Here is a tiny trained network, its code and every weight. The questions are about switching its units off for an input and a target symbol, where a switched-off unit gives its printed mean instead of its output.

import numpy as np


def w(rows, s, z=0):
    codes = np.array(rows[::2]) - 128.0
    scale = np.full(codes.shape[1], s)
    scale[-1] = z or s
    return codes * scale


def f(y):
    return y / 2 * (1 + np.tanh(0.7978845608 * (y + 0.044715 * y**3)))


def softmax(a):
    e = np.exp(a - a.max(-1, keepdims=True))
    return e / e.sum(-1, keepdims=True)


def log_softmax(a):
    a = a - a.max(-1, keepdims=True)
    return a - np.log(np.exp(a).sum(-1, keepdims=True))


def net(x, mask):
    ids = ['ΓΛΞΣΨΩαβζηθ'.index(c) for c in x.split()]
    T = len(ids)
    res = E[ids] + P[:T]
    u = 0
    for l in range(2):
        q, k, v = (res @ M[l].T for M in (Q, K, V))
        z = softmax(np.where(np.tri(T) > 0, q @ k.T / 3**0.5, -1e9)) @ v
        res = res + np.where(mask[u], z, O[l][:, -1]) @ O[l][:, :-1]
        u += 1
        y = f(res @ A[l][:, :-1].T + A[l][:, -1])
        res = res + np.where(mask[u : u + 16], y, B[l][:, -1]) @ B[l][:, :-1]
        u += 16
    return log_softmax(res[-1] @ U[:, :-1].T + U[:, -1])


Q, K, V, O, A, B = {}, {}, {}, {}, {}, {}
E = w([
[204,191,140,123],'Γ',
[114,111,79,134],'Λ',
[200,177,127,74],'Ξ',
[156,152,125,118],'Σ',
[77,80,98,99],'Ψ',
[131,131,175,136],'Ω',
[116,120,121,150],'α',
[138,131,93,97],'β',
[91,95,149,108],'ζ',
[254,218,135,95],'η',
[67,65,128,148],'θ',
],0.0081)
P = w([
[80,174,134,123],'0',
[169,102,177,92],'1',
[96,163,134,130],'2',
[147,141,118,233],'3',
[162,113,176,72],'4',
[85,172,134,127],'5',
[136,87,14,50],'6',
[161,109,170,72],'7',
[84,174,134,127],'8',
[135,52,81,219],'9',
[149,102,170,64],'10',
[86,173,134,127],'11',
[153,88,8,78],'12',
],0.015)
Q[0] = w([
[187,58,137,188],'L0H1',
[76,174,149,155],'L0H1',
[176,105,10,89],'L0H1',
],0.014)
K[0] = w([
[161,2,48,3],'L0H1',
[20,254,152,118],'L0H1',
[183,52,77,228],'L0H1',
],0.0086)
V[0] = w([
[198,117,200,138],'L0H1',
[254,90,151,104],'L0H1',
[151,115,213,160],'L0H1',
],0.0079)
O[0] = w([
[221,50,138,203,9],'L0H1',
[250,26,116,95,2],'L0H1',
[186,86,116,253,24],'L0H1',
],0.0052,0.00074)
A[0] = w([
[213,170,70,115,168],'L0N1',
[125,193,120,91,255],'L0N2',
[143,58,88,131,124],'L0N3',
[62,105,107,102,107],'L0N4',
[123,200,207,85,99],'L0N5',
[188,96,203,158,114],'L0N6',
[65,126,220,208,71],'L0N7',
[60,164,85,94,228],'L0N8',
[85,155,173,247,105],'L0N9',
[152,150,186,21,166],'L0N10',
[119,172,139,202,109],'L0N11',
[123,112,146,117,158],'L0N12',
[150,52,80,139,107],'L0N13',
[152,88,87,130,90],'L0N14',
[58,81,150,100,98],'L0N15',
[121,198,201,143,130],'L0N16',
],0.011,0.003)
B[0] = w([
[74,33,128,189,184],'L0N1',
[41,128,144,137,218],'L0N2',
[153,132,191,151,172],'L0N3',
[110,82,80,134,172],'L0N4',
[108,109,215,171,188],'L0N5',
[96,179,80,92,166],'L0N6',
[156,78,89,210,154],'L0N7',
[13,141,101,120,254],'L0N8',
[168,122,81,218,172],'L0N9',
[93,63,142,71,219],'L0N10',
[153,139,121,209,149],'L0N11',
[135,120,126,104,140],'L0N12',
[154,148,212,187,175],'L0N13',
[137,119,169,165,150],'L0N14',
[144,2,87,134,157],'L0N15',
[155,117,197,214,175],'L0N16',
],0.0089,0.0059)
Q[1] = w([
[55,124,67,82],'L1H1',
[138,112,7,106],'L1H1',
[122,59,187,73],'L1H1',
],0.011)
K[1] = w([
[148,178,1,89],'L1H1',
[57,32,14,121],'L1H1',
[226,50,139,56],'L1H1',
],0.008)
V[1] = w([
[110,244,83,87],'L1H1',
[119,133,3,184],'L1H1',
[161,213,192,183],'L1H1',
],0.0076)
O[1] = w([
[193,254,72,121,3],'L1H1',
[21,181,49,153,93],'L1H1',
[112,191,243,144,18],'L1H1',
],0.0071,0.0049)
A[1] = w([
[145,84,133,105,194],'L1N1',
[147,128,185,151,28],'L1N2',
[182,111,110,151,125],'L1N3',
[110,88,116,121,118],'L1N4',
[191,129,65,144,96],'L1N5',
[169,110,127,155,179],'L1N6',
[103,130,62,134,149],'L1N7',
[146,103,132,104,156],'L1N8',
[112,127,172,160,53],'L1N9',
[126,253,139,149,136],'L1N10',
[117,157,134,101,133],'L1N11',
[108,146,85,134,99],'L1N12',
[175,113,116,149,133],'L1N13',
[117,111,128,114,114],'L1N14',
[109,130,47,120,2],'L1N15',
[110,133,127,184,107],'L1N16',
],0.015,0.0095)
B[1] = w([
[143,171,117,144,251],'L1N1',
[171,87,93,66,141],'L1N2',
[102,121,157,93,154],'L1N3',
[129,178,122,121,221],'L1N4',
[91,135,98,72,139],'L1N5',
[97,147,159,136,178],'L1N6',
[140,121,79,106,236],'L1N7',
[147,150,121,130,197],'L1N8',
[141,80,157,93,158],'L1N9',
[147,192,131,142,176],'L1N10',
[121,111,117,51,128],'L1N11',
[165,115,125,96,186],'L1N12',
[100,127,160,100,154],'L1N13',
[130,140,120,116,162],'L1N14',
[164,126,247,109,184],'L1N15',
[177,102,114,151,215],'L1N16',
],0.015,0.013)
U = w([
[197,173,208,123,118],'Γ',
[203,211,82,95,100],'Λ',
[1,127,198,96,157],'Ξ',
[23,209,170,215,214],'Σ',
[107,67,99,3,58],'Ψ',
[154,81,159,224,118],'Ω',
[159,156,48,227,138],'α',
[4,194,62,95,173],'β',
[49,71,72,166,253],'ζ',
[131,32,190,101,36],'η',
[226,51,65,146,74],'θ',
],0.0075,0.0055)

Each question gives the input, a string of symbols that net reads in full, and the target symbol t.
The units are the heads (3 rows each of Q, K, V and O) and the neurons (one row each of A and B). Each row of codes is followed by its name. A weight is (code - 128) times the scale printed after its matrix; where a second scale follows, it is the last column's (O, A, B and U).
mask holds one flag per unit, layer by layer, with each layer's heads first. A switched-off unit (its flag False) gives its mean, the last column of its rows in O or B, instead of its output. The means were averaged over made-up inputs and are rounded, as every weight is.
A unit's drop is (log p(t) with every unit on - log p(t) with that unit switched off) / (log p(t) with every unit on - log p(t) with every unit switched off).
The circuit of an input: a set's keep is (log p(t) with only the set's units on - log p(t) with every unit switched off) / (log p(t) with every unit on - log p(t) with every unit switched off). Starting from the 12 units with the biggest drops (on a tie, the unit counted first), units are removed one at a time, each time the one whose removal leaves the highest keep (on an exact tie, the one counted first), for as long as the keep stays at least 0.8.
circuit, biggest first: the units of the circuit, biggest drop first
unit that matters most: the unit with the biggest drop
k most important neurons: the k neurons with the biggest drops, biggest first
k most important neurons of layer l: the k neurons of layer l with the biggest drops, biggest first
input Ω ζ Ψ Ξ Ψ Ψ Γ Ω Σ η Ψ α Λ, target η: unit that matters most => L0H1
input Ω θ Σ Γ Γ Ξ ζ, target Γ: circuit, biggest first => [L0H1 L0N13 L0N3]
input η Λ Ω α ζ Σ Ψ α Ω Ψ α Ψ β, target Ψ: 2 most important neurons of layer 1 => [L1N7 L1N15]
input Σ Λ Ξ, target Ξ: 2 most important neurons => [L1N16 L1N7]
input β Σ α Ω, target β: 2 most important neurons => [L1N5 L0N8]
input Ψ θ Ω ζ Ψ Λ Σ α α Λ, target Σ: circuit, biggest first => [L0N13 L1N12 L1N6]
input ζ β β θ η Λ Σ ζ α α, target Σ: 4 most important neurons => [L0N13 L0N3 L0N8 L1N7]
input β Ψ Σ Λ Ξ Ψ Ψ α θ Ψ Ξ Λ α, target Ψ: 3 most important neurons of layer 0 => [L0N8 L0N5 L0N16]
input Ψ Σ Λ θ Λ Γ Γ α Ξ α Ψ θ, target θ: 2 most important neurons of layer 1 => [L1N7 L1N16]
input Σ Σ Ψ Ψ Ξ α Ξ Λ α β α, target Λ: 3 most important neurons of layer 1 => [L1N1 L1N15 L1N8]
input ζ θ η Ψ ζ Λ Λ β Ψ θ β, target Λ: 2 most important neurons => [L1N1 L0N10]
input Λ Ψ β Σ β Ξ Ψ Λ η Ω Σ, target Λ: 2 most important neurons of layer 0 => [L0N10 L0N16]
input Σ η θ η, target Σ: 2 most important neurons => [L1N6 L0N6]
input Γ Λ Σ η Λ α, target α: most important neuron => [L0N13]
input η Σ α α, target η: 2 most important neurons => [L1N16 L1N2]
input Ω ζ ζ Σ, target Ω: 2 most important neurons => [L1N16 L0N16]
input Ψ Σ Ω, target Ω: 3 most important neurons => [L0N16 L0N5 L1N16]
input ζ β θ ζ Γ θ α θ Ψ, target Ψ: 2 most important neurons => [L1N7 L1N15]
input Ψ Λ ζ Ψ θ β, target β: 2 most important neurons of layer 0 => [L0N5 L0N1]
input Λ Γ Γ Ω Λ β Σ Ψ Γ, target Γ: 2 most important neurons => [L0N16 L1N10]
input θ Ψ Λ Ψ Ψ η η, target Ψ: 4 most important neurons => [L0N5 L1N15 L0N16 L1N7]
input θ Σ Σ α, target θ: 2 most important neurons => [L1N16 L0N7]
input Ψ Ω Ω θ, target Ψ: unit that matters most => L1N5
input θ ζ Λ Ψ, target θ: 3 most important neurons of layer 1 => [L1N16 L1N7 L1N12]
input Λ Ψ Ω Ω, target Λ: 3 most important neurons of layer 1 => [L1N16 L1N10 L1N5]
input Γ θ Σ ζ θ β Σ η ζ θ, target Σ: 4 most important neurons of layer 0 => [L0N13 L0N16 L0N5 L0N3]
